Each row comes from the steps of one path. Every step used is in the known rows, and no mark comes twice. Write the path behind each row, first mark first.
Each row is shifted at random along 4 fixed directions that mean nothing.
Known rows:
pidur/gurid/kegip/manal/tuso/zaso/doku/nisiv: [ -56  -32    9  154 -156 -114  469 -117  443 -477   75  556   75   -3
  396  248   99 -143  -62 -166  116  400   17  -64   85 -290 -448  -12
 -567 -171 -115  135 -342 -201 -126  250  224 -186   14 -256  -15  185
 -227   21   59 -249 -230 -305  189   66  -60 -238]
manal/tuso/doku/nisiv/doben/gafile: [ 499 -366  194  -97  116  198 -203 -278 -313 -305  -20 -146  277  301
 -291 -663   -8 -302 -193  -44  255 -383   30   34 -106  298  385 -220
   39  395  -20 -245  120 -387 -141   73 -333  616  294 -165 -134 -276
  131 -295  183  -76  -85   63  126 -357  -78   77]
pidur/fesu/kegip/manal/tuso/zaso/doku/nisiv/doben/gafile/gurid: [ 108 -154   -3  302 -114  203  185 -126  -91 -275 -194  292 -127  270
  513 -105  104    9    2 -250 -243  276 -173   53  -64  178  -48  -97
 -383  162 -120   47 -524 -480  -63   35 -125  128   72 -248  112 -266
 -178  -29  327 -268  -48   19  230   -2  -44   73]
nisiv/doben/doku/tuso/zaso/manal/gafile/pidur/gurid/kegip: [ 450 -305  375   20 -298  131 -185  -77 -171 -409  -41  276  256  330
  -50 -291    7   -2  -28 -119  344 -179 -113 -275 -195  412  219 -274
   31  260   30 -180 -181 -235 -122  143 -120  319  302 -170  -74 -138
  275 -425   70   67  -62   50  103   85 -319  146]
nisiv/gafile/doben/tuso/zaso/manal/gurid/kegip/fesu: [ -74  232   37  292  -66  289  136  320  488  -40 -149  200  -91  -24
  283  414 -138  124   71   65 -296  452 -311 -212  160  125 -257  226
 -130 -316   70  152 -574 -323  389  318  312  -91  157  -71  351 -281
  163  -59  260 -365  231   63  -33  361 -112  192]
nisiv/doben/gafile/gurid/kegip/fesu: [ 178 -212  168   72  -50  253 -121  115 -160   71 -129  -42  110   73
  -73  -78   41  128   66  -72  150 -165 -134  -44 -118  370  194  -32
  -37  321   34 -152 -199 -212   78  219 -149  450  255    9   86 -442
  371 -248  227 -120   54  231   53  -60   -8  174]
gafile/doben/doku/tuso/zaso: [ -25  364 -193  244  331  225   58 -137    3   85 -240  -20  -97    6
   45  -54 -130  -87 -111  176  -70  214  -60   23  459   50  -75  396
  116 -225   -6  -25 -311 -486  447  144  309   -3  135  -74   35 -161
 -115 -122  170 -589  -33  408  -46   73  -26   77]
zaso/manal/gurid/kegip/fesu: [ -59   20  194  167  -82  235  227   60  271 -152   76  261  -66   75
  107  170   89  206  118   33  -30   90 -208  -91 -249  174 -225 -128
    0  157    9  -10 -299   42  110  248 -139  164  180  -47  112 -122
  120 -234  121   49  350   49  123  127 -132 -125]
zaso/doku/tuso/doben: [  75  129 -107  251  599  395  189 -237 -100  -40  -89  105   68  150
  -57 -358   39  -55 -170  108 -181  135   29  174   62  179  151  122
   87  -33   36 -170  -68 -401  372   91   36  436  369  -78   97 -308
 -120 -199  200 -240   42  522  114 -176  -24  -44]
manal/gafile/gurid/kegip/fesu: [-193  232 -125  174   51  346  158  181  270 -195 -229  165  -81 -190
  -24  124 -191  -85 -244 -137 -135  -75  -87  239  131  -73 -195  221
 -302  -32   39 -135 -332 -305  174  219   82  257  138   35   74 -251
  -18   87   57 -460  178  -44  157  -56  159  153]
zaso/doku/nisiv/pidur/gafile/doben: [ 289 -366   33 -159  215   35  112 -339 -178 -160   -7   20  166  160
  135 -554  140   67  -17   24  -19  168   92   88  123  131  -10   41
  -85  358 -138 -158  -30 -203 -188 -374  -64  433  361 -282  -23 -221
 -149 -226   -8 -195  -59  144  326  142  -89  435]
tuso/doben/gafile/nisiv: [  59  172  -58  116  192   93   14  -57  143   74  -81  117 -193  140
  215  117  352  -92   45  208    4  481 -131 -106  373  -33 -341  217
 -240 -176 -209  104 -346 -233  154   -2  187 -178  -44 -135   26    3
 -261  101  335 -385 -235  111  -43  239 -120  292]
nisiv/gafile/doben/tuso/zaso/manal: [ 388 -420  282    3 -159  303 -429   30 -448 -102  -27 -186   96  264
 -211 -801  -10  269 -111  132   97 -287   10 -129 -121  391  428 -365
  260  400  110 -187   -6 -414 -158   78 -356  442  336  -52  170 -258
  394 -482    6  -16   88  318  182  -31  -61  181]
doku/manal/gurid/kegip/fesu/pidur: [ -87  -58  261   19 -400  187  142  131  118 -239  -91  292   45  213
  136  150   77  -12   79  -34   17   31 -156 -175 -224  126  -49 -206
   42  117  100  127 -244  -71 -291   70 -269   55   46  -14   21  -81
   10 -166 -123  209  173 -396  124  129 -155 -108]
doku/kegip/fesu/pidur: [ 203 -137  153   42 -297  216   46 -119 -172 -113  -81  156 -137  368
  275   86  134  -41  -25 -223 -116 -109   -7   -6 -322  230  383 -307
  -51  262   93   75 -222  -97 -233  -60 -250  183  -31  -50   -1 -165
  -15   27  -76  267  148 -393  192  188 -271   73]
manal/gurid/kegip/fesu: [ -69   78 -134  141  113  179   36  -28  -59 -133  -50  127   76 -239
 -323 -242 -228 -153 -255  112   68 -459  124  216   -6 -255  -33  102
 -159  125   31 -160 -100 -368   58  450 -150  484  112  133  -68 -278
   70 -129 -142 -305  -24   77   54 -427  235 -358]
nisiv/pidur/gafile/gurid/kegip: [ 161 -263  -62  -87 -243 -283  219   46  210 -422 -120  424  205  -79
  458  -31  -82  -19  -20 -214 -141  290   61  125  194 -226 -353  162
 -360  -73 -221 -126 -321 -105 -249 -296  298 -116  -57 -181   54  155
 -173   64 -291 -155 -304 -471  340  297 -217  408]
pidur/gurid/kegip/manal/gafile/nisiv/doben/doku: [-318  256  133  242 -163   78  186  324  506  -48  107  304   85 -171
  -33  847  117  -82  107  -68  255  361 -152 -239    4  181 -532  141
 -467 -212  138  201 -161  -24   20  462  174  -33  256  -30  -66 -284
  266 -189  229 -262  108  -11 -177  153 -123 -232]
doku/manal/gafile/gurid: [-308  330   43  -13 -240  149   59  271  278 -277 -147   36   -5  132
 -226  280 -149 -154 -188  -19   77  119 -245  -85  117  -30 -286  -17
  -92 -191  129  229 -136 -180 -237  103   42 -200   45  125  -45    8
  -86  -26  -21 -126  244 -215   -9   82   10  -89]
pidur/gurid/kegip/manal/gafile/doben/doku/tuso/zaso: [-232  281   66  330  -92  415  183  175  299 -178  -98  378   34  -40
   68  361   -3 -119  -92  -41   74  190  -71  -72   81  144 -251   70
 -251 -128  158  -27 -286 -339  194  447  109  139  308  -82   22 -262
  143 -252  190 -408  115  128   32   59 -126 -199]
tuso/doku/manal/pidur: [ 328 -348  364 -154 -372   79  -80 -307  -52 -458  126  168  124  489
   98 -272  205 -176  -26 -126  324   58  -54 -277 -304  111  168 -337
   48  138 -157  131  -66  -65 -530 -208 -281   91 -130 -206  -72  232
 -302 -170  -99  435   56 -571   87  134 -344  120]
manal/tuso/doben/nisiv/pidur/fesu/kegip/gurid: [ -25  218   91  194  500  456  180   50  191   51 -509  389  -35  -81
  615  134  175  -24  259  240 -576  345 -111  210  186  355 -291   87
   68   61 -162 -336 -519 -323  610   -4 -145  325  249 -282  311 -575
   59 -274  319 -457   71  295  169  150 -128  232]
pidur/gafile/nisiv/doben/tuso/zaso/doku/manal: [-169  222  134  176  142  379   37  204  131 -107 -186  156  206   55
 -164   89  -97  -36 -134   89  -49  329 -181  -49  192  171 -223  112
 -152  -31   54   61 -254 -342   31  154   46   94  394  -38   91 -311
   34 -275  306 -461  112  409   43   95   11  -33]
tuso/zaso/manal/gurid/kegip/fesu/pidur/gafile: [  -3  236  121  282 -292  286 -241  -52 -133 -613  192  428  -35  -37
 -390 -274 -144 -179 -690  255  108 -292   43 -215 -143 -442   31 -322
 -459 -204  -87  161 -215 -509 -317  510  -78   61 -198  303  -27  126
 -181  -16 -274   33 -105    8 -240 -166   15 -594]
gurid/kegip/manal/pidur/gafile/nisiv: [-311   48  316  239 -112  525   59  223  166  -62  121  333   20 -233
  -95  278  219  132   20  111  -37  110   36  -61 -162  299 -205  -83
  -56  168  227   35 -112  -59  -26  313 -392  451  418   49   48 -548
  271 -407    1 -167  227  113   88  139  -20 -154]
doku/manal/gafile/pidur/gurid/kegip/fesu: [-375  253  211   66  -46  650   48  228  213 -108 -377  294   43   22
   68   43   41  -31  -73  -47 -125   16 -203  -17  -27  242 -166   -9
  229  161  177  -94 -403 -173   11  102 -216  383  311 -129  110 -381
   44 -275  -20 -254  349  -10  254  169   97   59]
zaso/tuso/doben/nisiv/gafile/pidur/fesu/kegip/manal: [ 158  -74  322  209   33  426 -286    7 -416   28  142   78  -51  295
  162 -188  400  191   53  159 -243  114  -24 -163 -112  580  184 -364
   -9  229  160   38 -207 -269  -15  101 -508  348  361  -91  102 -599
  283 -372  202  122  202  309   80  172 -249   16]
gurid/kegip/manal/tuso/doku: [  70 -218  174  255  242  505  383 -236  165  -87 -117  288   -7 -165
  329 -290  304  -35   48 -189  -56   26  145  213 -175  198  -24   48
   13  278 -131 -346 -333 -200  287  101 -231  586  287 -442  175 -222
  -42 -255  -60 -294 -214   -6  403 -115  146   69]
gurid/kegip/fesu/pidur/gafile/nisiv/doben/tuso: [-116   22  166  331 -153  135   77  198  186  -76   -1  373   21 -118
  283  542   39  -22    5  -83 -184  276  -86 -227  -58  121  -62  145
 -353 -214  167  213 -441 -181  100  265  134   53  142   49  131 -356
  164   71  129 -159  -60 -217  -39  265 -115   -9]
gafile/nisiv/doben/doku/tuso: [ 213 -167  -42  -27  241 -269   -3 -176 -219   20 -140 -119  150   65
 -189 -339  -27   43  -17   62  257  -41   -4   68  314   56  -62  192
   16  197  -58  -21 -115 -326 -107   48   35   74  189  -71 -169 -124
   56 -197   60 -445 -248  204  100 -117  122   64]
fesu/kegip/manal/gafile/doben/nisiv/pidur/gurid: [-214  181  185   72 -308  163 -222  148  -30 -157  100   57 -172  -74
  -78  508  144 -143 -140  145   -5    9  -44 -188  -59  133 -260 -281
 -463 -151   49  209  -24 -106 -148  183 -106   63   91  131  -89 -333
  142  -67 -135  -58   29 -170 -223  312 -135 -195]
gurid/kegip/manal/pidur: [-102  -87  175  142  -79  169  237  -94  218 -167   63  390  -69 -262
  266   56  227   17   24   24   -2  141  119  -38 -107  -78 -238   -3
 -130    4 -107    2 -286  -58   73  110  -82  248   56 -155   77 -110
  -87 -111 -226 -157 -270 -228  179  147   90  -38]
zaso/tuso/doben/doku/kegip: [ 570 -224  110   45   42   38   -2 -428 -311 -188  193   16    5  506
  148 -407  251 -138  -80  -61  146    9  162 -108  -62  255  241 -232
 -139  153  -53   -8  -77 -282  -48  -82 -114  210   90 -305 -139    5
 -102 -151   45  184 -230  -26  195   55 -387  136]
tuso/kegip/manal/gurid: [ -86  100  201  129  -10  423   73   24   -5  -60  113  165  -89   23
  -92  134  316  -42    8  130   45  -87   86  125 -314  173 -166 -273
  -93  305   18  -26  -57 -121 -109  384 -499  379  185  -37   15 -273
   46 -315  -57   71  180   97   85 -127  -89 -345]
kegip/fesu/pidur/gafile/nisiv/doben/tuso/zaso: [  16   93  185  180 -298    3  -63  210   95 -319  -61  380   13   66
  487  430  -98  -36 -111  -29 -251  434 -242 -372   15  -52  -50  -29
 -412 -240  -92  368 -588 -307 -133   34  262 -318 -239  121  148  -38
  -86  258  173  -77  -21 -373 -119  470 -232  130]
tuso/zaso/manal/gurid/kegip/fesu: [ 170  -52  182  168  -87  380  295 -164  236 -306 -211  504 -151  115
  434 -245  129  206  -17   -1 -159  118 -168   -6  -79 -132 -152 -160
  -72  200 -317 -145 -646 -155   85   93 -109    2 -105 -271  255  211
 -269  -42   34  -84   49  -18  238  182  -28  132]
nisiv/gafile/pidur/fesu/kegip/manal: [-142   76  -97  160 -324  -70 -364  176 -176 -228  167   87  -32  -93
 -137  -45 -115 -106 -333  -76  -50  -48   43 -151  -33 -135   30  -34
 -297 -269  129  317  -92 -409 -380  207   36   22 -127  184  -37 -232
   23   48 -295  -49 -105 -210 -148  -40  121 -258]
doben/gafile/gurid/kegip/fesu: [  17  -64   71  168 -432  210   49  298  163 -135   81  169   37  242
  158  350  -22   73   86 -317   50  122 -248   41  -41  228   32  -89
 -305  -12   60   90 -208 -103  -53  183  -24    3   31   62   62 -141
  199  131  336    1  258 -268  118  166 -274  119]
gafile/nisiv/pidur/gurid/kegip/fesu: [ -95  -70  -54   60 -118 -368 -107   12  -55 -231  145  260  159 -194
 -227   58  -39   67 -223  155  150  -52   65 -107  217 -373 -307   61
 -316 -130  133  297 -126 -252 -573  371  -19 -106  -62  259 -158  -97
  104  -41 -298 -115  -72 -271 -111    5   28 -368]
gafile/nisiv/doben/tuso/zaso/manal/gurid: [ 208 -153  180   16  103  -31  134   53   79  -34 -238  158   53  128
  228 -105   94  386  284  196   -5  315 -280   35  220  237 -354    1
  118  278 -191 -136 -431 -145   42   74 -119 -116  246 -123  139  -96
  135 -356  318 -356  123  300  236  202 -103  211]
fesu/pidur/gafile/nisiv/doben/doku/tuso/zaso/manal/gurid: [  85  175  -28  117  218  188   40   13 -113 -315 -320  331  120   16
   89 -491  -82  -73 -356  175 -130  143  -33  245  257   13 -201   62
 -189   55 -357 -325 -325 -538   59 -118  162  179  146  -77   22  -62
 -239 -186  -40 -575 -241  384  241   -2  -11   86]
pidur/fesu/kegip/manal: [ -67 -193   82  252 -303   86  268    3   90    3 -142  295 -284  231
  888  378  279  143  382 -378 -384  468 -171 -110 -279  284  -99  -58
 -173  139  -11  139 -519   36    6 -225  -95 -128  -57 -336  168 -107
 -151   81  247   66   79 -316  232  328 -182  244]
doben/gafile/nisiv/pidur/gurid: [ 180 -225   40 -136 -370 -288 -258  140 -146 -277  151   96  251  188
 -147 -162  -29   -3 -102   -4  291  -31 -111  -21  173  -80 -129 -185
 -288    4  -87   92   61 -162 -519   11  -28  -86  -63  110 -186   61
  129   39   -5  -37 -136 -287   54  123 -207   15]
manal/pidur/fesu/kegip: [-324  384 -113  291  -37  164 -520   55 -355 -212  145  144  -32 -203
 -591  -11 -302 -256 -519  370 -132 -398  108 -105 -133 -164   79 -104
 -122 -352  316  243  162 -421 -135  508 -234  369  -24  518 -139 -513
   65 -145 -181   17  119  212 -427 -349   78 -728]

Write each row's path:
[ 324 -160  150   70 -409 -108 -283  -53 -371 -567  213  257  144  282
 -143 -180  -49 -197 -416   15  203   -7   86 -138  -81  -20  214 -318
 -521 -111  -38  136   21 -430 -526   38  -31  -15   20  169 -158   26
  -72  -48 -118   85 -267 -189    1   63 -333 -146] -> fesu/pidur/gafile/nisiv/doben/tuso/zaso/doku/kegip
[-278  182  124  -17 -339   83  186  233  390 -263 -283  303 -107  191
  339  508   44  -42   52  -97 -164  403 -292 -160   75   52 -433  -23
 -225 -125   35  316 -454 -189 -289 -122   -9 -248  -40  -82   25 -121
 -184   43  -25 -123  219 -518   80  435  -91  169] -> doku/manal/gafile/nisiv/pidur/fesu/kegip/gurid
[-101  200 -127   72  -80 -143 -244 -287 -266 -239   28  -34 -128   54
  -79 -169 -118 -281 -296  248  350  -14  140 -212  203 -198 -161  101
 -205 -197  -91  283 -181 -691 -128  138  130  116 -165   58 -221 -104
 -277 -211 -202 -377 -232  -69 -118  -40   39 -304] -> gafile/doben/doku/manal/pidur/fesu/kegip/gurid
[-150  129  122  378 -272  282  389  254  473 -338  189  458  -33  -11
  242  657   63  234  112 -181  -82  485 -203  -12  -60  225 -299  -41
 -302 -209  130  182 -282 -115  -18  426  -76 -191  134   84  177 -146
  143 -149  200   45  462  -96   33  193 -316 -172] -> gafile/gurid/kegip/manal/tuso/zaso/doku
[ -37  198   40  447   31  572   -9  142  -55 -234 -112  377  119   50
   -9 -129 -170  -25 -266   17 -406  121 -128  283   81  145  -32 -206
 -320 -197  -56    3 -233 -626  -14  319 -179  237  220  126  229 -446
   46  -26  195 -295  152  176   25  -74  -98 -292] -> doben/tuso/zaso/doku/nisiv/pidur/fesu/kegip/manal/gafile/gurid
[-212  283 -136  148  174 -125 -409 -130 -470    2   63 -138  -88 -344
 -490 -166  -68 -155 -297  619  124 -247  116  -35  373 -317 -259  134
 -209 -167   10  142  -80 -558  -83  432 -101  168  109  332 -161 -437
   96 -278 -238 -530 -239  299 -291 -202  224 -547] -> gafile/doben/nisiv/pidur/fesu/kegip/manal/gurid
[  33  131  157  370   18  599   79  169  141 -197 -204  375   54   65
   59 -211 -107  130 -129   12 -225   44 -160  278   65  189  -64 -183
  -25  -71  -89 -275 -340 -359  294  317 -120  159  266  -33  313 -126
  121 -145  242 -318  141  268  244  -19  -87 -103] -> doben/tuso/zaso/manal/gafile/gurid/kegip
[ -85   14 -188  -49 -108 -143   47   33   26 -131 -130   96  -53   35
  139 -127   -5 -109 -124  -42 -174  159    2  159  301 -168 -292   83
 -338   45  -92  161 -234 -385 -341  -42   38  -21   36  -73  -82 -236
 -210   77  -79 -449 -114 -187  171  -12  173   32] -> doku/nisiv/gafile/pidur/fesu/kegip/manal/gurid
[-356  638 -227  234  583  124  146 -180  305 -275 -157  318 -146 -325
  108 -127 -116 -278 -469  474 -212  399   45  152  400 -467 -757  366
 -199 -497 -352  -41 -547 -498  577  180  560  124   49 -105  135    7
 -534  -83 -103 -880 -378  408  173  108  222 -253] -> zaso/manal/pidur/gafile/doben/tuso/kegip
[ -96   31  219   49   56    0 -107  102  -43 -148   23  273  353 -305
 -267  -46    1 -112  -61  274   82 -189   50  111  150 -101 -240 -183
 -174  -48  -58  -97    5 -140  -99  336 -204  219  232   66  -11 -296
  349 -236 -162 -248 -249  -16  -27 -103   63 -465] -> doben/nisiv/pidur/gurid/kegip/manal/tuso
[ 352 -290  327   59 -234  -86 -347 -158 -533 -470  515  106  208  210
 -316 -377  212  -48 -304  249  303 -170  235 -277  -31   37  118 -470
 -418  109  112  188   55 -407 -524  289 -374  189  210  167 -196 -187
  248 -340 -164  215 -228  -90    4  -33 -308 -326] -> zaso/tuso/doben/nisiv/pidur/gafile/gurid/kegip/manal
[  25  -46  272   62 -337  211  -16   -9  251 -371  111  273  154  278
 -208  245  193 -246 -137 -145  298  113 -133 -264 -141  104 -124 -107
 -260 -140  120  213  -71 -109 -539  177 -167   39  112  -82  -98  -32
  -72 -144  -61  227  206 -484 -116  104 -303  -73] -> tuso/doku/manal/gafile/nisiv/pidur/gurid/kegip
[ 224 -204  337   77 -339 -157 -158   -4  -67 -375  176  295  193  276
 -259   84   59  180   -2  141  403   44 -154 -380  -21  230  -94 -249
  -91   90  181  235 -107 -182 -431  393 -213  -60  216  115 -171 -129
  291 -437  126   79  140   29 -111  137 -341 -207] -> gafile/nisiv/doben/doku/tuso/zaso/manal/pidur/gurid/kegip
[ 180   51  294  209 -372  -24 -610  133 -315 -420  229  145  158  104
 -434  -10 -240  -80 -264  252  233 -175 -198 -557 -160   70  184 -273
  -83 -261  219  297 -129 -417 -239  551  -84  -34   68  398  -34 -219
  360 -256  106  154    4   78 -406  -38 -206 -407] -> nisiv/doben/tuso/zaso/manal/gafile/pidur/fesu
[  44 -120  147  -98 -479 -378 -185  160  105 -298  156  237  198   45
   58  250  -59 -116   10 -113  223   42 -101 -169  189 -268 -117 -106
 -488 -198  -62  278 -223  -47 -351  134  127 -296 -106  -12  -61   68
  114  213   -6 -103 -200 -598  -12  224  -60  -46] -> doben/nisiv/gafile/pidur/gurid/kegip/fesu
[ -44 -126  156   17   56  250  286   68   67 -142 -508  303  173   80
  338 -317   11   -5   70    7 -103  130 -108  175  103  125 -259   77
   72  352 -159 -254 -559 -377   15  -89 -116  331  311 -291  128 -233
  -75 -323   -1 -529 -153  -31  538   45  112  160] -> doku/manal/gurid/kegip/fesu/pidur/gafile/nisiv/doben/tuso
[ 424 -258  125    2 -103  224  -59 -347 -431 -586  292   45  173  444
 -134 -675    5 -159 -458 -161  250 -238  237  186 -224  185  294 -423
 -245  363  -55 -120   24 -514 -415   44 -357  554  202  -82 -199 -139
 -100 -381 -142  100  109 -100  423 -191 -295 -156] -> zaso/tuso/doku/kegip/manal/pidur/gafile/gurid
[ -53  105   32  154 -172  177 -260  -57 -242 -388  129  181 -130   39
   30  -50  134 -285 -364   81   64  -77  119  -51  -66   31 -133 -337
 -377 -120  -74   78  -70 -443 -125  254  -99  221  -67   69 -141 -171
  -75 -109 -171 -135 -257  -86   -2    9  -92 -393] -> fesu/kegip/manal/tuso/doben/gafile/pidur/gurid
